B =
[[   7.79 -170.91 -157.67   30.58   74.38 -251.73  -20.12 -141.32 -142.88
  -164.67]
 [-124.97   22.71   67.32  110.10 -161.63  151.75 -101.76  -15.28   63.64
   -18.29]
 [  -9.95  -33.71  -88.80 -208.15 -146.21  110.41   48.19 -128.83    2.13
   -66.74]
 [ -96.02  -17.61 -199.37  -45.77 -168.81 -135.56  -60.94  181.39   39.25
    86.89]
 [ -72.88  -10.29  -88.13  -83.05 -139.78 -208.77  120.99  169.95 -239.25
  -117.21]
 [  74.43 -224.55  -63.45   63.94  -34.06   58.43   25.88  -88.91  -23.68
    71.19]
 [ -63.94 -127.10  -37.99  127.01   55.73 -195.52 -174.36   50.68 -107.36
    47.25]
 [ -18.42 -101.80  -12.26  -44.55   17.31  -29.10  -32.46 -219.24 -167.25
  -193.00]
 [ -74.54  132.07  156.52  -53.15   -6.30  -95.34   31.84   42.26  131.65
   -34.05]
 [ -11.69  -44.86  -97.96   57.09   -6.62 -152.10   31.97  -90.37  149.18
   -96.69]
 [ -83.10  -23.00   54.49  -27.19   50.60  -70.16 -162.85 -109.72  -89.18
   -76.38]]
B[0, 0] => 7.79
B[8] => [-74.54, 132.07, 156.52, -53.15, -6.30, -95.34, 31.84, 42.26, 131.65, -34.05]
B[-5, 2] => -37.99
B[0, -2] => -142.88
B[:, -4] => [-20.12, -101.76, 48.19, -60.94, 120.99, 25.88, -174.36, -32.46, 31.84, 31.97, -162.85]
B[6, 6] => -174.36
B[:, -6] => [74.38, -161.63, -146.21, -168.81, -139.78, -34.06, 55.73, 17.31, -6.30, -6.62, 50.60]
B[2, -1] => -66.74
B[3, -7] => -45.77
B[-2, 6] => 31.97
B[2, 3] => -208.15
B[-2] => [-11.69, -44.86, -97.96, 57.09, -6.62, -152.10, 31.97, -90.37, 149.18, -96.69]
B[10, -1] => -76.38
B[:, 3] => [30.58, 110.10, -208.15, -45.77, -83.05, 63.94, 127.01, -44.55, -53.15, 57.09, -27.19]
B[-6] => [74.43, -224.55, -63.45, 63.94, -34.06, 58.43, 25.88, -88.91, -23.68, 71.19]
B[:, -9] => [-170.91, 22.71, -33.71, -17.61, -10.29, -224.55, -127.10, -101.80, 132.07, -44.86, -23.00]
B[-4] => [-18.42, -101.80, -12.26, -44.55, 17.31, -29.10, -32.46, -219.24, -167.25, -193.00]
B[-4, 9] => -193.00
B[:, 8] => [-142.88, 63.64, 2.13, 39.25, -239.25, -23.68, -107.36, -167.25, 131.65, 149.18, -89.18]
B[6, 9] => 47.25
B[2, -4] => 48.19
B[:, 0] => [7.79, -124.97, -9.95, -96.02, -72.88, 74.43, -63.94, -18.42, -74.54, -11.69, -83.10]
B[-5, -6] => 55.73
B[3, -4] => -60.94
B[6, 7] => 50.68
B[5, -6] => -34.06
B[9, -10] => -11.69
B[-4, -4] => -32.46
B[-8] => [-96.02, -17.61, -199.37, -45.77, -168.81, -135.56, -60.94, 181.39, 39.25, 86.89]
B[-9, 1] => -33.71
B[1] => [-124.97, 22.71, 67.32, 110.10, -161.63, 151.75, -101.76, -15.28, 63.64, -18.29]
B[-7] => [-72.88, -10.29, -88.13, -83.05, -139.78, -208.77, 120.99, 169.95, -239.25, -117.21]
B[1, -4] => -101.76
B[-7, 0] => -72.88
B[:, -5] => [-251.73, 151.75, 110.41, -135.56, -208.77, 58.43, -195.52, -29.10, -95.34, -152.10, -70.16]
B[7, 7] => -219.24
B[-6, -8] => -63.45

x =
[[170 181 162 176 177]
 [193 170 173 139  86]
 [228  46 134 137 219]]
x[0, 0] => 170
x[1, 3] => 139
x[0, 3] => 176
x[1] => [193, 170, 173, 139, 86]
x[:, 2] => [162, 173, 134]
x[1, 4] => 86
x[:, 4] => [177, 86, 219]

A =
[[-350   61   43 -497   45 -190 -155 -227 -448 -570]
 [ 153 -929 -907  488 -890 -167 -367 -188  287  849]
 [-256 -197 -187 -273 -178 -200 -198 -221 -299 -241]
 [-452  256  246 -693  247 -299 -120 -233 -546 -925]]
Rows and columns are counted from 0.
(0, 0) = -350
(0, 9) = -570
(1, 9) = 849
(3, 9) = -925
(1, 8) = 287
(1, 3) = 488
(0, 7) = -227
(0, 3) = -497
(1, 5) = -167
(3, 4) = 247
(0, 4) = 45
(2, 0) = -256
(0, 2) = 43
(3, 3) = -693
(2, 9) = -241
(3, 0) = -452
(3, 7) = -233
(3, 5) = -299

W = -26.3  -53.7   -5.1   23.7   -6.2    5.4   37.6    1.2  -11.7  -39.2  -36.9   11.9  -18.6    1.2   40.4
W[0] = -26.3
W[11] = 11.9
W[-5] = -36.9
W[-13] = -5.1
W[13] = 1.2
W[9] = -39.2
W[-14] = -53.7
W[-8] = 1.2
W[-11] = -6.2

X =
[[ -7.7  -8.6  -4.1 -30.1  -4.6  22.3  19.5  11.6  13.8  21.6   2.0  22.1]
 [ -5.1   3.8  -7.7  35.6 -25.0 -19.4  -9.0 -27.7 -10.5  11.1 -19.7 -14.6]
 [  0.5   4.3  14.1 -27.3  14.9 -11.8 -35.9  -4.1  -8.9 -22.4  21.4  -3.1]
 [-13.0 -11.2   1.9  21.7  25.0  14.4  18.7  -5.9   7.0  38.1 -25.3  14.0]
 [-15.8   0.4  22.1 -17.6   4.5   8.5 -11.4   7.3 -19.8  -0.3   1.0  36.8]
 [ -0.6  10.4 -31.9  -3.8  -9.8   5.2  38.2   7.2  -4.1  12.1  -8.0  16.6]
 [-17.9  -1.6 -20.0  32.4  -3.7 -16.3  -6.1 -25.4 -14.4  22.1 -11.8   1.3]
 [  3.0 -23.9  11.2  21.2 -55.2  21.9  -4.6  21.8  22.3   5.5  15.2 -14.9]
 [  7.8   8.7   2.0 -36.0 -19.8 -16.1 -11.8 -23.6  20.9  -2.0   2.0 -22.2]
 [ -1.3 -10.2  25.5 -19.4  -7.1  -2.7 -38.2  -6.3   5.3 -10.9  16.9
   -9.8]]
X[0][0]: -7.7
X[:, 8]: [13.8, -10.5, -8.9, 7.0, -19.8, -4.1, -14.4, 22.3, 20.9, 5.3]
X[9][4]: -7.1
X[7][10]: 15.2
X[4][5]: 8.5
X[4][9]: -0.3
X[3][2]: 1.9
X[1][5]: -19.4
X[9][7]: -6.3
X[6]: [-17.9, -1.6, -20.0, 32.4, -3.7, -16.3, -6.1, -25.4, -14.4, 22.1, -11.8, 1.3]
X[2]: [0.5, 4.3, 14.1, -27.3, 14.9, -11.8, -35.9, -4.1, -8.9, -22.4, 21.4, -3.1]
X[2][9]: -22.4
X[1][3]: 35.6
X[8][6]: -11.8
X[3][6]: 18.7
X[5][6]: 38.2
X[4][4]: 4.5
X[2][0]: 0.5
X[6][0]: -17.9
X[9][5]: -2.7
X[4][6]: -11.4
X[8][9]: -2.0
X[9][2]: 25.5
X[1][0]: -5.1
X[4][2]: 22.1
X[7][0]: 3.0
X[3][5]: 14.4
X[:, 4]: [-4.6, -25.0, 14.9, 25.0, 4.5, -9.8, -3.7, -55.2, -19.8, -7.1]
X[8][7]: -23.6
X[8][4]: -19.8
X[5][9]: 12.1
X[:, 10]: [2.0, -19.7, 21.4, -25.3, 1.0, -8.0, -11.8, 15.2, 2.0, 16.9]
X[2][10]: 21.4
X[2][7]: -4.1
X[7][1]: -23.9
X[7][8]: 22.3
X[9]: [-1.3, -10.2, 25.5, -19.4, -7.1, -2.7, -38.2, -6.3, 5.3, -10.9, 16.9, -9.8]
X[4][1]: 0.4
